[128 = 0]
[255 149 142 130 137 132 123 149 171 131 105 155 169 187 144 148 143 122
 108 120 104  78 109 119 147 100 123  96 110 134 160] => <15>
[192 142 124 134 137 116 140 143 177 147 111 156 186 186 137 162 154 128
 124 128 121  64 115 125 161 107 107  95  95 125 145] => <15>
[207 140 127 127 128 103 123 161 177 144 102 152 175 175 125 132 144 104
 122 110 124  80 114 120 169 107 129  86 104 143 143] => <24>
[207 159 166 127 133  90 104 171 201 120  92 173 143 193 143 130 135  94
  97 112  93 123 105 108 128 104 142  82  76 153 177] => <15>
[192 141 133 128 132 102 121 127 181 144 107 154 178 180 132 142 147 109
 117 127 116  76 115 117 156  99 119  84 100 132 146] => <24>
[179 146 137 125 134 109 118 151 170 134 100 154 178 173 136 141 145  73
 110 122 111  85 109 123 141 105 121  91  95 128 157] => <15>
[168 146 133 136 141 129 136 137 159 139 121 153 191 190 143 158 141 123
 109 130 111  71 111 124 140 109 111  50  95 118 153] => <15>
[212 137 139 118 123  77 104 169 189 136  82 144 142 195 121 121 146  93
 121 105 117 119 115 106 166  95 137  75  71 151 150] => <24>
[202 137 129 123 124  88 118 162 169 142  93 149 158 166 121 137 149 107
 119 119 122  84 119 114 171 108 131  86  95 141 137] => <24>
[206 141 133 113 125  86 112 170 184 134  96 113 148 164 123 126 143  92
 120 112 126 111 116 102 168  97 140  77  90 156 144] => <24>
[198 145 127 125 133 108 115 153 172 138  96 151 181 171 129 142 145 106
 114 120 119  87 113 115 160 109 124  73  83 135 150] => <24>
[202 134 117 129 130 104 132 153 166 152 112 137 191 187 120 156 152 121
 125 125 129  73 118 129 201 101 117  87 101 132 134] => <24>
[211 139 133 121 125  89 107 165 187 143  90 143 152 220 122 136 144  98
 122 117 124 102 117 112 170  93 133  55  97 145 137] => <24>
[214 145 137 119 123  92 112 167 182 134  95 159 140 196 129 127 144  96
 119 112 116 100 117 107 159  99 135  85  93 146 150] => <24>
[167 152 153 128 138 112 116 157 182 125 102 163 168 195 151 152 138 101
  97 114  91  99  99 115 128 107 131 109  98 128 169] => <15>
[180 142 128 135 139 112 131 132 175 147 109 148 190 198 132 151 149 128
 121 128 123  53 109 124 167 106 111  92 101 122 141] => <15>
